Below is a small trained network, with its code and all its weights. Each question gives an input and a class and asks what happens when units are switched off, that is, made to give their printed mean instead of their output.

import numpy as np


def w(rows, s, z=0):
    codes = np.array(rows[::2]) - 128.0
    scale = np.full(codes.shape[1], s)
    scale[-1] = z or s
    return codes * scale


def f(y):
    return np.maximum(y, 0)


def log_softmax(a):
    a = a - a.max(-1, keepdims=True)
    return a - np.log(np.exp(a).sum(-1, keepdims=True))


def net(x, mask):
    res = np.array(x, float).reshape(1, 4) / 4 @ E
    y = f(res @ A[0][:, :-1].T + A[0][:, -1])
    res = res + np.where(mask, y, B[0][:, -1]) @ B[0][:, :-1]
    return log_softmax(res[-1] @ U[:, :-1].T + U[:, -1])


A, B = {}, {}
E = w([
[119,92,103,159,25,97,168],'x0',
[164,172,166,138,102,133,122],'x1',
[90,149,76,45,75,246,180],'x2',
[214,82,142,19,152,63,164],'x3',
],0.012)
A[0] = w([
[138,87,147,222,171,56,46,144],'N1',
[134,159,89,117,117,181,197,111],'N2',
[226,87,173,37,177,142,134,112],'N3',
[106,116,98,98,133,188,191,176],'N4',
[181,108,29,222,65,73,135,169],'N5',
[38,157,128,245,132,156,88,33],'N6',
[166,121,136,2,180,58,156,65],'N7',
[73,145,137,58,121,215,194,136],'N8',
[53,164,123,219,140,207,70,7],'N9',
[83,59,179,173,177,86,78,215],'N10',
[98,207,160,82,243,160,75,106],'N11',
[126,142,128,110,63,68,190,149],'N12',
[72,162,102,170,30,60,222,71],'N13',
[104,196,37,99,82,194,162,115],'N14',
[135,206,114,80,244,161,35,84],'N15',
],0.009,0.0019)
B[0] = w([
[168,223,188,80,158,66,130,241],'N1',
[120,159,144,65,118,80,84,188],'N2',
[143,90,116,165,127,179,185,235],'N3',
[150,164,161,155,139,76,130,200],'N4',
[124,147,101,126,77,100,86,201],'N5',
[207,48,203,142,124,167,155,221],'N6',
[112,108,146,168,164,207,166,248],'N7',
[172,207,144,114,217,43,92,228],'N8',
[164,75,171,185,153,212,227,220],'N9',
[146,185,166,98,147,88,112,211],'N10',
[79,69,58,118,39,133,35,216],'N11',
[64,78,98,177,72,178,125,178],'N12',
[64,61,96,171,108,91,18,197],'N13',
[150,198,148,76,147,143,131,223],'N14',
[81,113,19,211,100,118,2,219],'N15',
],0.0086,0.013)
U = w([
[180,242,182,104,144,45,133,47],'0',
[7,61,107,182,9,110,43,80],'1',
[184,33,180,172,128,205,254,254],'2',
],0.0091,0.00063)

Each question gives the input, the list of numbers given to net, and the class t.
The units are the neurons (one row each of A and B). Each row of codes is followed by its name. A weight is (code - 128) times the scale printed after its matrix; where a second scale follows, it is the last column's (A, B and U).
mask holds one flag per neuron, in row order. A switched-off neuron (its flag False) gives its mean, the last column of its row in B, instead of its output. The means were averaged over made-up inputs and are rounded, as every weight is.
A unit's drop is (log p(t) with every unit on - log p(t) with that unit switched off) / (log p(t) with every unit on - log p(t) with every unit switched off).
The circuit of an input: a set's keep is (log p(t) with only the set's units on - log p(t) with every unit switched off) / (log p(t) with every unit on - log p(t) with every unit switched off). Starting from the 12 units with the biggest drops (on a tie, the unit counted first), units are removed one at a time, each time the one whose removal leaves the highest keep (on an exact tie, the one counted first), for as long as the keep stays at least 0.8.
units of the circuit, in order: the units of the circuit, biggest drop first
most important unit: the unit with the biggest drop
top k neurons: the k neurons with the biggest drops, biggest first
drop when u is switched off: that unit's drop, to one decimal
input [-5,-1,4,-6], class 2: units of the circuit, in order	N9
input [-8,8,-6,0], class 1: top 2 neurons	N11, N15
input [-2,5,-5,8], class 2: top 2 neurons	N3, N7
input [-6,1,-4,-2], class 1: top 3 neurons	N11, N15, N8
input [-8,2,-4,7], class 1: top 2 neurons	N15, N11
input [5,0,-2,4], class 1: top 2 neurons	N9, N6
input [4,-5,-6,7], class 2: top 3 neurons	N7, N8, N3
input [-2,-5,8,-7], class 0: top 2 neurons	N8, N14
input [-5,8,3,-3], class 1: top 3 neurons	N11, N15, N1
input [7,-1,8,-5], class 0: top 2 neurons	N8, N14
input [-6,4,-2,8], class 2: top 2 neurons	N3, N7
input [-5,1,2,-7], class 2: top 2 neurons	N9, N6
input [8,5,0,6], class 1: drop when N5 is switched off	0.0
input [7,-1,-6,7], class 1: most important unit	N12
input [8,8,2,7], class 1: drop when N13 is switched off	0.2
input [0,-8,-8,-5], class 0: drop when N1 is switched off	0.6
